Here is a tiny trained network, its code and every weight. The questions are about switching its units off for an input and a class, where a switched-off unit gives its printed mean instead of its output.

import numpy as np


def w(rows, s, z=0):
    codes = np.array(rows[::2]) - 128.0
    scale = np.full(codes.shape[1], s)
    scale[-1] = z or s
    return codes * scale


def f(y):
    return np.maximum(y, 0)


def log_softmax(a):
    a = a - a.max(-1, keepdims=True)
    return a - np.log(np.exp(a).sum(-1, keepdims=True))


def net(x, mask):
    res = np.array(x, float).reshape(1, 7) / 4 @ E
    y = f(res @ A[0][:, :-1].T + A[0][:, -1])
    res = res + np.where(mask, y, B[0][:, -1]) @ B[0][:, :-1]
    return log_softmax(res[-1] @ U[:, :-1].T + U[:, -1])


A, B = {}, {}
E = w([
[139,30,48,82,103,36],'x0',
[175,229,76,153,229,69],'x1',
[187,16,113,254,247,200],'x2',
[195,101,242,139,98,38],'x3',
[82,98,171,244,144,66],'x4',
[13,86,104,58,195,41],'x5',
[60,229,89,178,53,109],'x6',
],0.0092)
A[0] = w([
[101,127,51,44,72,137,170],'n1',
[175,99,197,138,100,182,130],'n2',
[123,145,76,104,89,104,180],'n3',
[158,121,166,174,45,193,119],'n4',
[55,92,172,102,148,70,139],'n5',
[101,157,82,165,188,178,229],'n6',
[127,32,109,164,192,136,205],'n7',
[144,167,180,140,83,196,254],'n8',
[140,175,55,138,77,35,108],'n9',
[154,173,107,150,70,35,84],'n10',
[149,122,178,133,31,120,215],'n11',
[144,167,144,155,53,127,178],'n12',
[94,151,68,76,101,155,126],'n13',
[105,230,95,140,112,132,230],'n14',
[62,97,214,59,105,72,145],'n15',
[245,106,204,76,203,114,135],'n16',
[114,95,211,136,111,136,186],'n17',
[108,124,56,36,121,174,93],'n18',
[94,221,126,174,157,183,114],'n19',
[238,99,173,133,193,128,146],'n20',
[96,167,81,119,80,46,138],'n21',
],0.012,0.0035)
B[0] = w([
[117,121,75,46,112,112,222],'n1',
[147,143,96,199,36,101,217],'n2',
[132,167,82,93,135,107,188],'n3',
[99,139,86,170,52,133,232],'n4',
[125,52,254,81,140,58,216],'n5',
[105,108,146,135,166,206,208],'n6',
[129,25,100,190,162,162,235],'n7',
[107,171,137,154,66,170,235],'n8',
[101,173,96,118,217,62,217],'n9',
[121,214,97,184,155,60,213],'n10',
[103,144,103,127,76,61,233],'n11',
[92,156,117,146,114,122,214],'n12',
[112,107,108,26,127,177,192],'n13',
[73,187,126,124,175,161,230],'n14',
[113,88,164,95,126,82,249],'n15',
[212,158,155,120,110,125,234],'n16',
[136,107,182,145,68,86,204],'n17',
[165,101,76,26,107,186,196],'n18',
[102,174,199,130,150,231,221],'n19',
[218,137,124,186,147,139,232],'n20',
[63,159,120,99,168,66,225],'n21',
],0.0091,0.015)
U = w([
[103,190,110,110,179,72,10],'0',
[248,144,131,146,144,131,87],'1',
[119,67,88,165,171,151,180],'2',
[115,93,209,85,137,79,198],'3',
[109,190,154,119,153,198,249],'4',
[125,133,77,44,122,150,156],'5',
[116,159,113,148,48,122,4],'6',
],0.014,0.002)

Each question gives the input, the list of numbers given to net, and the class t.
The units are the neurons (one row each of A and B). Each row of codes is followed by its name. A weight is (code - 128) times the scale printed after its matrix; where a second scale follows, it is the last column's (A, B and U).
mask holds one flag per neuron, in row order. A switched-off neuron (its flag False) gives its mean, the last column of its row in B, instead of its output. The means were averaged over made-up inputs and are rounded, as every weight is.
A unit's drop is (log p(t) with every unit on - log p(t) with that unit switched off) / (log p(t) with every unit on - log p(t) with every unit switched off).
The circuit of an input: a set's keep is (log p(t) with only the set's units on - log p(t) with every unit switched off) / (log p(t) with every unit on - log p(t) with every unit switched off). Starting from the 12 units with the biggest drops (on a tie, the unit counted first), units are removed one at a time, each time the one whose removal leaves the highest keep (on an exact tie, the one counted first), for as long as the keep stays at least 0.8.
circuit, biggest first: the units of the circuit, biggest drop first
unit that matters most: the unit with the biggest drop
top k neurons: the k neurons with the biggest drops, biggest first
drop of u: that unit's drop, to one decimal
input [2,-3,-7,-6,1,1,4], class 5: circuit, biggest first : (n13)
input [3,6,-8,-6,-3,-3,1], class 5: top 2 neurons : (n18, n13)
input [4,-4,-1,8,-6,-3,-5], class 1: top 2 neurons : (n16, n20)
input [4,4,-4,-7,-2,-6,7], class 0: top 3 neurons : (n9, n10, n21)
input [6,3,-5,0,4,6,-3], class 3: top 3 neurons : (n5, n15, n14)
input [1,1,-7,8,5,-4,-5], class 6: top 3 neurons : (n10, n11, n2)
input [-5,7,6,-7,3,3,-1], class 4: top 2 neurons : (n19, n6)
input [7,-8,-3,6,-7,0,7], class 5: top 3 neurons : (n1, n18, n13)
input [1,6,0,6,-2,-6,4], class 0: top 2 neurons : (n9, n10)
input [-5,-4,0,-7,-6,-8,-8], class 6: top 3 neurons : (n2, n4, n8)
input [-1,8,8,-2,-4,6,2], class 2: drop of n7 : 0.3
input [-7,4,4,7,-1,7,-1], class 1: drop of n18 : 0.0
input [-8,-2,-2,-5,5,7,-4], class 3: drop of n5 : 0.1
input [-8,4,-4,-1,-2,8,5], class 4: unit that matters most : n19
input [3,-3,-6,-4,-3,-1,5], class 5: drop of n18 : 0.2
